In the rows, 128 means zero.
Each name stands for a flat space through zero: a line, a plane or more. A row that begins with a name and a colon came from that space; any other row is followed by the name of the space it lies nearest, among the names in its block.
gjmp: 125 103 154 106 132 155 147 133 140 131 131 136 130 150 139 147 146 136
 104 144 117 124 154 134 130 93 161 133 136
nczg: 143 169 112 110 142 166 104 140 130 135 138 109 104 130 159 133 120 84
 168 166 157 95 119 85 86 112 120 136 131
zlqc: 150 147 117 135 139 111 114 122 115 117 127 121 109 122 135 133 115 113
 135 112 139 137 138 128 131 136 103 127 130
nczg: 151 126 147 163 139 104 128 112 129 145 185 167 136 115 179 131 142 99
 105 111 142 163 137 134 94 140 116 149 125
jcsf: 130 173 111 134 144 135 119 121 115 114 101 75 98 142 123 123 107 116
 140 117 120 110 140 121 141 112 109 110 122
nczg: 136 48 129 134 114 93 144 112 164 147 129 180 127 153 84 146 138 177 75
 92 129 188 156 179 168 137 140 134 150
zlqc: 81 131 110 114 115 149 147 125 143 128 95 91 132 162 77 108 102 142 137
 136 111 89 131 110 167 135 125 110 144
dmjg: 166 128 112 121 144 112 101 119 121 121 119 132 87 135 109 154 114 111
 136 108 145 139 156 133 134 132 106 130 140
nczg: 131 135 110 157 103 94 144 154 123 134 130 102 128 140 147 94 137 167
 117 154 115 156 99 179 117 129 131 116 126
gjmp: 116 131 131 161 124 124 141 119 148 148 152 131 135 145 168 113 143 136
 98 128 129 159 120 144 107 112 138 134 126
jcsf: 137 150 131 127 143 138 119 129 118 121 131 114 117 116 128 132 119 89
 143 130 129 103 140 104 122 137 115 123 119
dmjg: 96 120 134 95 132 179 134 124 153 133 118 130 141 130 102 135 119 108
 142 139 133 82 135 76 141 126 139 128 132
gjmp: 130 132 131 124 135 131 114 123 119 117 115 130 120 125 127 141 134 124
 130 121 125 129 129 129 122 117 138 129 124
zlqc: 104 113 132 100 120 157 163 144 148 124 106 101 135 150 99 122 118 143
 118 148 112 97 150 119 171 119 140 109 138
nczg: 120 54 152 113 114 125 154 118 150 152 134 172 152 145 87 141 143 178 93
 112 112 146 146 156 162 124 152 136 141
gjmp: 112 90 142 130 126 140 141 109 156 151 122 145 138 147 108 136 144 167
 94 105 116 146 136 145 147 101 155 130 125
jcsf: 200 149 113 126 134 106 101 161 108 118 130 123 94 106 192 143 147 145
 137 149 158 174 110 167 93 93 126 134 117
nczg: 125 169 140 118 149 159 113 136 114 93 113 108 123 97 158 141 132 79 142
 136 130 101 130 91 112 115 139 120 105
jcsf: 111 140 139 108 135 149 114 117 116 104 120 142 127 142 163 151 140 117
 130 134 134 130 130 115 104 96 154 147 143
zlqc: 137 151 130 134 134 121 137 133 116 104 100 95 126 115 151 123 131 159
 111 109 118 148 128 150 157 98 127 111 108
dmjg: 133 102 119 139 128 105 109 108 126 145 127 146 107 152 75 140 123 127
 128 108 117 133 140 148 124 148 124 132 140
dmjg: 106 127 131 131 123 143 151 131 141 137 117 101 138 138 111 111 125 146
 118 131 109 111 128 128 151 120 134 112 119
gjmp: 111 152 134 101 162 187 96 105 142 115 117 133 112 115 113 161 115 45
 156 119 148 75 151 46 115 128 130 133 123
zlqc: 112 154 124 154 134 117 108 99 116 134 148 143 143 110 138 116 118 100
 147 103 138 125 105 100 104 156 104 141 122
jcsf: 144 134 124 148 129 120 131 131 127 153 139 111 123 128 124 113 128 139
 128 128 119 127 121 144 123 126 117 121 113
dmjg: 144 139 154 137 136 124 117 128 111 126 178 172 153 90 201 135 151 95
 133 137 149 143 111 112 74 132 131 157 120
zlqc: 88 128 104 129 121 150 125 110 156 144 96 107 123 157 82 116 115 146 132
 118 123 113 117 115 146 122 134 118 131
nczg: 134 90 151 116 125 127 147 131 145 124 153 172 136 144 164 150 149 129
 90 137 140 162 156 142 124 114 152 147 152
dmjg: 141 148 104 107 131 134 132 151 131 100 92 84 99 132 110 129 103 118 139
 140 135 111 149 120 165 131 110 103 134
dmjg: 159 137 126 130 128 107 135 141 115 115 126 115 116 130 164 129 132 153
 113 128 132 160 135 162 137 106 121 125 130
jcsf: 115 139 122 125 122 124 123 120 114 120 116 122 128 147 142 126 129 151
 132 127 125 137 116 140 122 108 134 135 140
nczg: 141 95 133 114 137 150 120 119 159 154 135 156 118 133 108 152 135 124
 120 121 144 131 144 118 127 116 140 137 130
nczg: 154 121 149 131 135 126 133 132 115 146 153 134 132 121 146 132 142 136
 123 132 119 129 132 144 113 112 131 135 117
jcsf: 131 108 131 102 119 118 117 126 112 109 117 159 132 132 134 149 136 155
 132 126 136 148 124 143 128 116 142 146 149
jcsf: 133 99 135 130 123 116 147 128 128 140 117 115 117 161 94 130 132 165
 103 123 97 134 151 171 153 113 139 117 133
dmjg: 106 127 135 139 122 121 128 121 114 135 151 140 145 129 110 116 122 99
 143 136 113 101 122 112 108 166 122 135 135
jcsf: 68 98 138 147 118 139 141 95 155 156 141 153 157 151 81 115 127 119 114
 111 108 110 127 109 129 157 142 134 136
zlqc: 126 173 117 126 125 132 133 142 112 109 119 93 129 130 181 111 124 141
 139 147 135 130 109 127 122 102 121 125 129
dmjg: 134 116 142 128 130 156 119 138 156 150 163 168 143 103 174 138 159 107
 125 153 155 139 105 106 77 115 156 148 114
nczg: 145 154 109 119 124 122 130 156 107 107 87 69 99 143 126 120 122 161 136
 149 111 124 126 162 144 99 129 104 124
gjmp: 147 120 116 111 139 137 95 122 133 128 105 140 108 110 96 152 125 126
 147 110 145 127 125 117 131 125 127 129 119
gjmp: 124 117 141 121 123 155 170 147 164 142 145 117 137 151 171 120 140 143
 92 157 132 138 145 133 137 93 147 125 136
zlqc: 81 158 141 115 127 154 120 119 97 111 127 122 149 135 135 122 125 97 161
 149 110 77 111 89 97 132 142 139 136
zlqc: 139 166 124 117 152 134 91 113 99 90 100 118 101 119 143 156 122 99 147
 107 137 125 137 111 118 108 125 131 124
jcsf: 143 128 122 127 133 120 121 139 129 115 126 128 113 115 117 136 122 97
 132 131 136 125 142 121 130 151 119 120 127
zlqc: 144 146 121 114 138 159 121 135 158 132 144 141 125 113 192 138 133 109
 131 142 179 144 120 93 108 102 127 143 129
jcsf: 109 96 108 173 102 105 145 119 170 178 134 131 136 157 107 96 141 188 92
 117 119 173 99 176 131 127 139 122 124
dmjg: 125 118 133 124 127 132 124 123 131 133 133 144 132 129 127 134 134 127
 128 128 130 129 126 125 120 127 136 136 131
gjmp: 127 141 151 129 148 121 102 102 77 107 121 131 115 134 111 153 131 100
 140 105 95 105 148 131 108 125 135 136 126
dmjg: 114 86 136 74 136 175 136 129 162 111 72 127 116 140 67 166 126 144 112
 118 123 108 168 112 187 99 161 112 132
gjmp: 121 169 118 140 137 132 120 124 119 113 111 96 127 105 130 114 113 112
 144 114 128 112 116 106 137 135 108 113 107
jcsf: 155 168 104 135 126 91 93 126 69 121 126 110 110 126 133 118 112 138 176
 128 127 125 99 146 101 137 93 136 133
zlqc: 126 127 121 186 124 99 128 103 144 172 162 141 146 114 130 97 131 143
 113 92 130 159 99 142 116 150 105 132 106
gjmp: 96 117 114 156 106 130 151 130 179 159 154 142 158 129 149 93 133 139
 107 139 149 153 96 119 121 146 130 131 129
nczg: 110 118 128 119 125 148 122 129 143 130 116 135 137 116 104 130 131 123
 136 131 129 112 116 108 129 134 143 124 119
gjmp: 134 132 113 122 115 111 123 146 118 122 147 140 132 117 129 118 114 101
 157 156 146 117 116 113 111 173 106 134 146
zlqc: 134 125 103 138 131 157 131 124 196 168 132 126 117 134 149 121 129 145
 108 122 171 159 118 114 134 99 125 127 120
gjmp: 84 127 137 121 134 178 131 116 170 132 136 147 144 130 141 135 135 84
 120 138 145 110 130 73 110 125 154 137 130
dmjg: 121 161 95 132 139 143 117 125 143 126 95 79 102 126 85 116 95 104 150
 117 134 96 132 97 155 144 99 101 116
nczg: 157 101 134 130 150 136 102 107 159 150 157 183 112 113 128 164 137 85
 119 103 164 148 150 105 106 136 126 148 127
135 148 95 155 112 102 118 144 126 140 132 108 118 129 133 99 123 136
 144 148 135 140 92 146 104 147 112 122 126 -> nczg
121 131 116 150 136 141 106 116 160 149 136 142 124 107 117 127 131 95
 132 116 148 129 111 99 105 146 128 128 108 -> nczg
111 65 132 140 111 136 165 126 194 185 159 159 158 131 83 109 129 146 97
 124 132 132 132 122 157 160 129 124 127 -> zlqc
146 102 122 116 106 127 164 165 155 147 135 121 140 128 138 109 133 176
 113 160 138 144 120 151 153 120 129 119 131 -> gjmp
150 159 99 135 132 111 103 134 120 118 134 124 107 115 145 125 111 96
 155 133 159 134 117 113 109 152 96 131 134 -> gjmp
146 72 154 145 133 96 124 100 119 148 142 171 120 149 91 155 149 150 92
 90 98 159 159 180 127 125 146 140 131 -> dmjg
141 48 130 83 113 144 169 163 181 135 98 130 116 152 58 148 129 168 90
 147 122 129 178 153 201 124 153 103 145 -> zlqc
122 101 136 126 136 135 120 109 142 134 110 143 123 130 88 147 135 137
 113 98 118 132 141 133 144 120 145 125 119 -> dmjg
119 126 113 133 110 110 140 137 127 124 109 110 133 136 115 109 122 168
 125 129 119 139 113 152 151 131 124 117 131 -> zlqc
100 126 98 134 119 136 131 115 160 148 110 111 124 151 87 110 107 144
 131 117 134 122 119 116 153 138 115 118 136 -> zlqc
123 135 139 134 133 111 116 113 89 116 121 126 129 126 103 132 124 122
 140 109 100 111 131 136 126 141 123 128 124 -> gjmp
171 108 143 117 132 114 127 147 123 117 152 160 113 128 175 156 150 119
 109 147 145 164 151 154 104 113 142 144 142 -> nczg
141 65 137 146 115 99 142 120 137 178 144 150 133 145 59 123 137 175 107
 110 97 138 135 178 145 146 130 125 124 -> jcsf
122 123 132 165 102 98 178 145 137 152 160 112 155 147 169 82 139 177 91
 146 111 162 113 177 133 125 125 122 130 -> gjmp
138 142 127 114 130 128 131 142 110 118 129 112 127 117 120 124 112 110
 151 142 126 98 135 112 137 147 108 122 130 -> gjmp
137 141 128 162 127 86 126 122 99 124 139 120 126 124 127 114 125 125
 124 112 109 140 127 156 122 152 109 123 121 -> dmjg
150 156 117 144 135 121 124 128 112 148 130 91 118 122 124 109 116 142
 146 120 120 116 116 136 131 122 99 117 108 -> jcsf
152 109 119 117 134 143 112 132 160 144 136 154 109 128 140 150 139 121
 123 135 162 151 131 122 110 113 138 139 132 -> zlqc
130 104 142 70 128 154 120 148 128 89 108 160 130 114 129 167 137 111
 138 152 146 116 144 104 133 122 157 138 146 -> zlqc

Each name stands for a flat space through zero: a line, a plane or more. A row that begins with a name and a colon came from that space; any other row is followed by the name of the space it lies nearest, among the names in its block.
gq_mb: 91 82 112 146 113 89 147 157 131 170 145 131 133 134 135 97 116 55 138
 142 138 126 132 177 146 96 137 121 113
pg_qt: 130 133 120 130 119 135 116 132 133 124 122 120 131 144 129 123 124 117
 132 140 132 124 118 133 123 129 131 125 121
gq_mb: 80 113 112 151 113 104 139 149 165 129 115 132 136 132 129 98 139 145
 117 127 125 132 121 123 158 102 128 127 107
jp_cc: 147 164 114 82 81 155 124 169 129 136 144 134 87 125 147 135 123 146 141
 163 111 142 92 145 133 98 99 114 92
gq_mb: 132 148 116 120 106 137 132 159 132 144 139 107 115 143 165 105 100 87
 149 172 117 131 114 135 112 109 127 115 113
gq_mb: 148 127 131 119 125 131 122 123 116 137 132 124 115 126 125 133 126 106
 130 138 126 123 123 143 113 125 133 128 131
hc_qj: 110 120 108 148 126 131 110 123 149 124 122 152 124 114 96 132 143 121
 144 107 140 118 144 154 146 151 155 146 130
jp_cc: 134 131 128 129 132 127 134 114 143 133 121 124 104 108 112 129 161 145
 120 126 114 121 132 130 116 127 146 154 126
jp_cc: 122 118 136 124 116 120 116 134 135 116 126 143 134 122 126 124 117 151
 123 112 125 129 117 118 152 112 116 101 136
pg_qt: 129 149 118 140 115 132 98 116 153 106 97 166 96 88 96 140 140 163 115
 108 108 132 120 108 140 128 137 137 132
jp_cc: 133 127 134 134 143 125 130 116 127 130 123 128 125 118 130 124 122 115
 128 124 125 122 137 127 119 134 138 132 142
gq_mb: 106 118 126 156 165 104 149 120 163 135 107 145 98 89 125 97 138 131 114
 101 124 117 147 141 148 132 143 149 142
pg_qt: 157 151 141 131 174 141 136 105 144 116 107 102 101 123 143 109 130 142
 117 125 125 110 133 121 105 154 136 143 150
pg_qt: 101 113 120 141 142 122 131 124 133 127 117 134 159 143 131 117 124 112
 130 121 147 117 137 142 139 138 135 134 126
hc_qj: 132 151 137 117 110 148 100 112 164 90 108 134 130 109 116 133 145 206
 127 112 102 118 116 82 132 123 141 120 141
hc_qj: 113 103 130 122 108 121 127 134 128 130 143 120 159 145 123 128 137 134
 136 128 133 124 126 132 138 114 132 116 123
gq_mb: 141 149 121 114 107 142 125 146 141 138 137 112 106 126 151 112 116 107
 149 160 110 123 117 134 110 112 138 121 123
hc_qj: 152 169 123 124 127 158 114 120 148 110 113 108 104 129 131 128 138 151
 132 144 114 123 119 109 102 144 140 142 128
jp_cc: 129 111 138 130 127 117 112 126 141 113 121 142 123 118 112 123 126 156
 117 100 131 123 118 128 155 121 120 105 143
rf_fd: 156 167 122 103 118 167 98 114 136 104 102 127 118 135 126 142 137 157
 127 143 122 115 104 124 107 139 131 137 119
rf_fd: 156 150 115 111 90 158 101 125 134 135 135 106 115 133 125 136 138 97
 158 171 108 113 117 139 84 123 166 139 120
rf_fd: 133 121 140 121 154 131 120 101 168 103 92 121 121 125 117 108 161 190
 104 101 133 93 115 139 141 135 137 137 138
jp_cc: 138 128 130 133 156 126 143 124 125 148 133 124 108 113 144 112 114 82
 139 132 130 116 146 154 114 139 143 139 144
gq_mb: 124 128 139 130 161 117 158 124 107 133 123 122 138 138 149 124 119 127
 106 127 136 138 134 117 125 131 103 133 126
hc_qj: 109 133 101 154 132 129 108 131 165 119 99 156 103 113 106 113 132 124
 129 112 139 117 127 157 153 145 143 143 124
rf_fd: 172 158 143 126 159 143 129 113 132 113 113 91 94 137 139 120 131 149
 109 137 123 123 118 109 98 148 120 133 141
hc_qj: 151 160 118 139 159 152 116 114 143 114 89 88 121 167 152 100 115 99 122
 159 141 104 114 136 90 157 140 143 127
rf_fd: 116 97 150 125 161 109 149 116 98 128 132 132 172 144 137 132 118 133
 111 104 151 128 140 126 143 133 105 117 139
jp_cc: 135 126 107 148 147 141 113 118 124 148 134 141 116 114 120 124 108 33
 170 131 147 104 161 186 110 168 175 151 148
jp_cc: 149 155 134 121 130 136 139 133 128 127 129 106 101 127 142 127 132 146
 119 145 111 139 119 105 109 124 116 131 123
jp_cc: 101 113 106 136 115 130 125 158 119 140 151 136 156 154 138 123 99 76
 162 134 157 131 138 164 149 138 126 114 118
hc_qj: 160 173 120 143 154 158 96 99 141 100 89 137 92 112 111 138 127 135 122
 121 126 118 129 118 105 172 144 152 145
hc_qj: 129 128 117 148 144 136 108 106 125 122 121 161 121 103 92 151 134 111
 139 99 141 122 154 145 132 167 152 151 146
rf_fd: 102 126 115 133 124 125 117 120 170 112 92 151 123 114 108 115 157 172
 112 110 126 111 116 139 154 121 139 144 115
pg_qt: 157 116 141 123 136 128 116 113 112 136 139 126 118 117 120 134 118 96
 137 123 129 116 134 145 113 135 142 120 154
hc_qj: 100 99 133 126 87 124 105 119 158 106 141 144 161 112 82 147 171 202 140
 90 116 122 134 103 159 116 153 119 136
hc_qj: 118 115 128 135 113 137 96 108 155 101 117 123 160 139 98 133 155 165
 136 109 132 107 128 118 134 139 158 128 138
gq_mb: 125 125 125 130 137 127 137 136 131 139 136 126 123 125 142 114 115 101
 141 132 132 122 137 146 129 131 134 127 133
pg_qt: 128 134 130 87 85 155 101 125 147 107 126 131 153 134 121 141 151 186
 141 132 116 110 104 124 134 109 137 118 116
gq_mb: 138 130 130 137 137 126 119 113 126 123 121 143 112 108 108 141 135 132
 121 112 125 129 135 124 126 139 134 137 140
gq_mb: 137 135 134 124 143 134 126 117 123 115 113 121 134 143 129 131 132 149
 111 125 137 126 120 121 124 139 116 131 127
rf_fd: 138 127 146 136 125 114 116 132 162 112 128 142 86 80 118 112 121 174
 124 94 102 129 125 101 155 112 127 97 162
hc_qj: 140 156 119 133 151 146 116 116 125 123 111 155 106 104 129 134 109 104
 137 122 131 123 141 139 120 157 137 144 141
pg_qt: 124 160 119 93 97 161 118 138 126 117 128 143 146 131 145 144 124 153
 145 147 117 131 115 118 126 118 121 127 107
jp_cc: 121 100 136 146 133 112 102 101 148 109 109 150 133 108 87 131 147 156
 115 86 131 112 131 126 150 133 147 124 152
gq_mb: 84 115 112 166 149 108 144 144 155 135 126 148 128 112 133 98 113 106
 139 105 140 128 156 142 163 141 137 133 136
pg_qt: 131 113 139 141 153 115 124 104 124 122 117 147 125 106 106 136 134 134
 114 97 132 123 142 127 135 141 134 135 150
pg_qt: 122 116 131 138 132 112 146 137 137 137 137 110 118 130 130 114 138 133
 122 127 126 132 130 127 133 120 125 127 127
rf_fd: 112 100 136 134 170 113 146 103 126 123 102 119 160 155 123 119 152 144
 95 109 157 110 130 146 135 142 122 148 123
jp_cc: 117 113 130 109 106 127 115 121 122 107 112 139 160 153 99 155 165 194
 96 115 140 133 100 120 149 115 102 127 99
rf_fd: 112 119 124 132 99 118 124 146 137 137 148 148 122 101 125 126 117 119
 148 123 112 136 135 124 145 107 137 111 134
rf_fd: 115 109 136 118 126 122 134 136 124 130 146 141 146 121 134 127 117 134
 140 111 134 127 137 135 151 122 121 110 138
rf_fd: 146 166 136 90 147 164 150 135 108 124 137 104 143 154 179 129 109 139
 140 154 134 128 126 121 107 143 104 129 119
pg_qt: 98 78 114 137 83 105 115 153 98 139 152 128 184 181 106 145 125 93 131
 137 158 145 114 147 150 108 113 102 99
pg_qt: 157 156 140 121 173 141 159 125 111 140 136 98 106 130 171 114 106 102
 132 147 127 127 142 126 95 149 120 139 141
169 161 139 117 135 142 123 124 128 119 121 113 86 118 137 130 124 148
 116 139 110 133 113 107 107 129 115 124 136 -> jp_cc
114 149 113 117 117 147 116 138 150 122 119 159 124 106 142 118 110 127
 152 127 122 116 128 142 144 127 138 126 127 -> hc_qj
135 65 155 102 127 119 128 113 110 141 163 100 181 157 125 127 138 111
 148 119 151 93 135 168 127 121 149 105 149 -> pg_qt
147 148 120 112 113 155 125 137 121 134 143 93 132 159 146 130 126 104
 152 166 130 124 121 138 96 136 137 133 115 -> hc_qj
137 105 151 131 154 111 123 109 124 107 110 128 137 136 114 128 134 169
 92 95 142 123 117 117 146 131 106 111 144 -> jp_cc
125 133 110 111 117 138 147 162 120 152 152 119 115 146 146 123 126 102
 146 153 143 134 123 172 133 126 113 134 97 -> jp_cc
83 77 118 137 123 110 142 137 130 150 150 124 182 152 129 112 132 85 154
 124 155 110 149 172 146 125 152 129 122 -> hc_qj
126 162 116 117 114 146 145 145 118 153 145 123 124 118 169 123 102 75
 161 173 105 136 140 123 95 117 142 138 118 -> jp_cc
147 105 132 120 106 127 95 117 85 131 142 152 147 131 99 166 113 90 136
 121 140 131 125 143 125 129 128 108 138 -> pg_qt
83 119 109 138 150 120 146 126 150 123 93 145 148 143 123 114 156 157
 103 113 153 120 126 153 158 136 119 161 96 -> rf_fd
129 141 116 108 125 139 156 161 108 152 151 109 124 156 162 123 116 99
 140 163 140 141 122 155 122 126 103 132 97 -> jp_cc
168 165 139 119 146 140 140 128 128 137 130 109 75 104 157 115 110 114
 130 149 103 129 127 116 96 128 127 130 143 -> jp_cc
101 82 130 153 146 99 136 121 127 135 128 127 159 143 114 116 133 107
 121 106 153 119 142 148 147 133 135 127 135 -> pg_qt
144 148 118 91 124 155 137 132 86 135 127 118 146 173 142 157 136 121
 118 164 149 137 107 151 105 135 97 148 84 -> jp_cc
132 129 129 133 137 126 136 122 133 133 123 109 123 134 131 119 137 121
 123 138 125 122 129 129 113 129 137 139 127 -> rf_fd
119 113 103 144 99 126 96 136 146 128 127 152 110 120 82 138 146 119 139
 115 139 125 123 164 150 134 146 133 118 -> rf_fd
150 121 127 103 97 140 115 139 105 145 155 113 135 147 135 138 116 85
 153 158 130 123 117 154 108 115 135 112 122 -> gq_mb
145 166 130 110 132 153 123 121 120 112 115 136 120 122 137 146 125 157
 122 133 119 136 121 105 116 138 114 136 124 -> pg_qt
149 135 147 118 163 133 162 123 96 140 144 83 143 158 167 122 114 105
 127 150 136 130 139 119 94 141 115 131 134 -> rf_fd
118 148 126 136 120 140 96 110 179 88 94 162 114 86 100 129 148 204 123
 91 107 116 125 96 152 133 147 131 145 -> hc_qj
116 131 124 137 118 123 132 148 142 137 144 132 120 110 147 108 102 104
 153 133 114 131 139 122 135 117 138 112 140 -> jp_cc
136 100 139 115 123 107 135 118 102 139 119 114 144 157 119 136 149 129
 90 141 135 129 102 138 119 100 108 127 106 -> gq_mb
